[[106 106 131 105 105 140 106 105 134 105]
 [105 108 148 106 109 107 107 106 108 106]
 [107 109 154 108 107 107 106 106 108 105]
 [114 119 147 106 106 124 107 107 124 108]
 [106 108 118 106 107 108 106 108 106 105]
 [112 106 151 108 108 108 151 105 108 151]
 [146 150 119 149 146 151 152 148 150 151]
 [105 105 152 105 106 106 150 105 108 150]]
|
[[105 106 106 131 105 105 140 106 105 134]
 [106 105 108 148 106 109 107 107 106 108]
 [105 107 109 154 108 107 107 106 106 108]
 [108 114 119 147 106 106 124 107 107 124]
 [105 106 108 118 106 107 108 106 108 106]
 [151 112 106 151 108 108 108 151 105 108]
 [151 146 150 119 149 146 151 152 148 150]
 [150 105 105 152 105 106 106 150 105 108]]

[[154 153 153 151 153 152 153 105 151]
 [154 154 154 152 153 153 154 104 152]
 [154 153 153 151 152 152 153 105 151]
 [153 152 153 151 152 152 153 105 151]
 [150 149 150 148 149 149 150 108 148]
 [152 151 152 150 151 151 152 106 150]
 [150 149 150 148 149 149 150 108 148]
 [107 107 107 109 107 108 107 147 109]
 [151 150 151 149 150 150 151 107 149]]
|
[[151 154 153 153 151 153 152 153 105]
 [152 154 154 154 152 153 153 154 104]
 [151 154 153 153 151 152 152 153 105]
 [151 153 152 153 151 152 152 153 105]
 [148 150 149 150 148 149 149 150 108]
 [150 152 151 152 150 151 151 152 106]
 [148 150 149 150 148 149 149 150 108]
 [109 107 107 107 109 107 108 107 147]
 [149 151 150 151 149 150 150 151 107]]

[[127 129 118 130]
 [125 133 130 125]
 [111 130 129 136]
 [144 123 126 126]
 [106 127 129 124]
 [152 130 129 128]
 [141 125 124 126]
 [115 130 131 114]
 [122 125 128 121]
 [120 131 126 128]
 [113 131 125 127]]
|
[[130 127 129 118]
 [125 125 133 130]
 [136 111 130 129]
 [126 144 123 126]
 [124 106 127 129]
 [128 152 130 129]
 [126 141 125 124]
 [114 115 130 131]
 [121 122 125 128]
 [128 120 131 126]
 [127 113 131 125]]

[[104 146 115 152 117 115 138 133 126 123 131 139 135 106 144 142]
 [132 101 134 115 126 143 122 119 113 131 133 136 118 137 126 122]
 [135 132 123 152 145 120 115 111 134 125 122 127 113 126 106 124]
 [111 127 126 135 106 151 130 145 130 114 153 149 127 115 144 138]
 [112 123 127 154 117 133 126 125 141 129 129 142 128 118 135 133]]
|
[[142 104 146 115 152 117 115 138 133 126 123 131 139 135 106 144]
 [122 132 101 134 115 126 143 122 119 113 131 133 136 118 137 126]
 [124 135 132 123 152 145 120 115 111 134 125 122 127 113 126 106]
 [138 111 127 126 135 106 151 130 145 130 114 153 149 127 115 144]
 [133 112 123 127 154 117 133 126 125 141 129 129 142 128 118 135]]

[[144 149 154 154 150 151 147 104 145]
 [110 113 110 108 115 108 116 149 109]]
|
[[145 144 149 154 154 150 151 147 104]
 [109 110 113 110 108 115 108 116 149]]

[[126 118 135 129 126 124 142 129 137 124 130 129 128 126]
 [122 131 128 130 131 133 111 129 129 132 130 120 127 131]
 [127 128 128 137 106 126 129 118 130 130 130 131 123 130]]
|
[[126 126 118 135 129 126 124 142 129 137 124 130 129 128]
 [131 122 131 128 130 131 133 111 129 129 132 130 120 127]
 [130 127 128 128 137 106 126 129 118 130 130 130 131 123]]

[[134 135]
 [126 128]
 [142 130]
 [114 144]
 [139 137]
 [120 105]
 [141 123]
 [134 130]
 [135 135]
 [136 136]
 [127 125]]
|
[[135 134]
 [128 126]
 [130 142]
 [144 114]
 [137 139]
 [105 120]
 [123 141]
 [130 134]
 [135 135]
 [136 136]
 [125 127]]
---
[[137 151]
 [132 157]
 [145 140]]
|
[[137 151]
 [132 157]]

[[152 150 148 144 156]
 [150 147 149 144 145]
 [150 146 145 141 153]]
|
[[152 150]
 [150 147]]

[[154 108]
 [150 101]
 [153 104]
 [105 149]]
|
[[154 108]
 [150 101]]

[[105 111 113]
 [132 130 146]
 [126 120 142]
 [107 111 116]]
|
[[105 111]
 [132 130]]

[[128 135 141 141]
 [104 103 136 136]
 [126 125 153 116]]
|
[[128 135]
 [104 103]]

[[143 112]
 [145 110]
 [148 109]
 [152 130]]
|
[[143 112]
 [145 110]]

[[148 132 136]
 [150 117 155]]
|
[[148 132]
 [150 117]]

[[138 128 123]
 [135 107 127]
 [124 119 131]
 [125 119 130]
 [122 137 120]]
|
[[138 128]
 [135 107]]

[[131 121 157 117 129]
 [130 125 118 127 132]]
|
[[131 121]
 [130 125]]
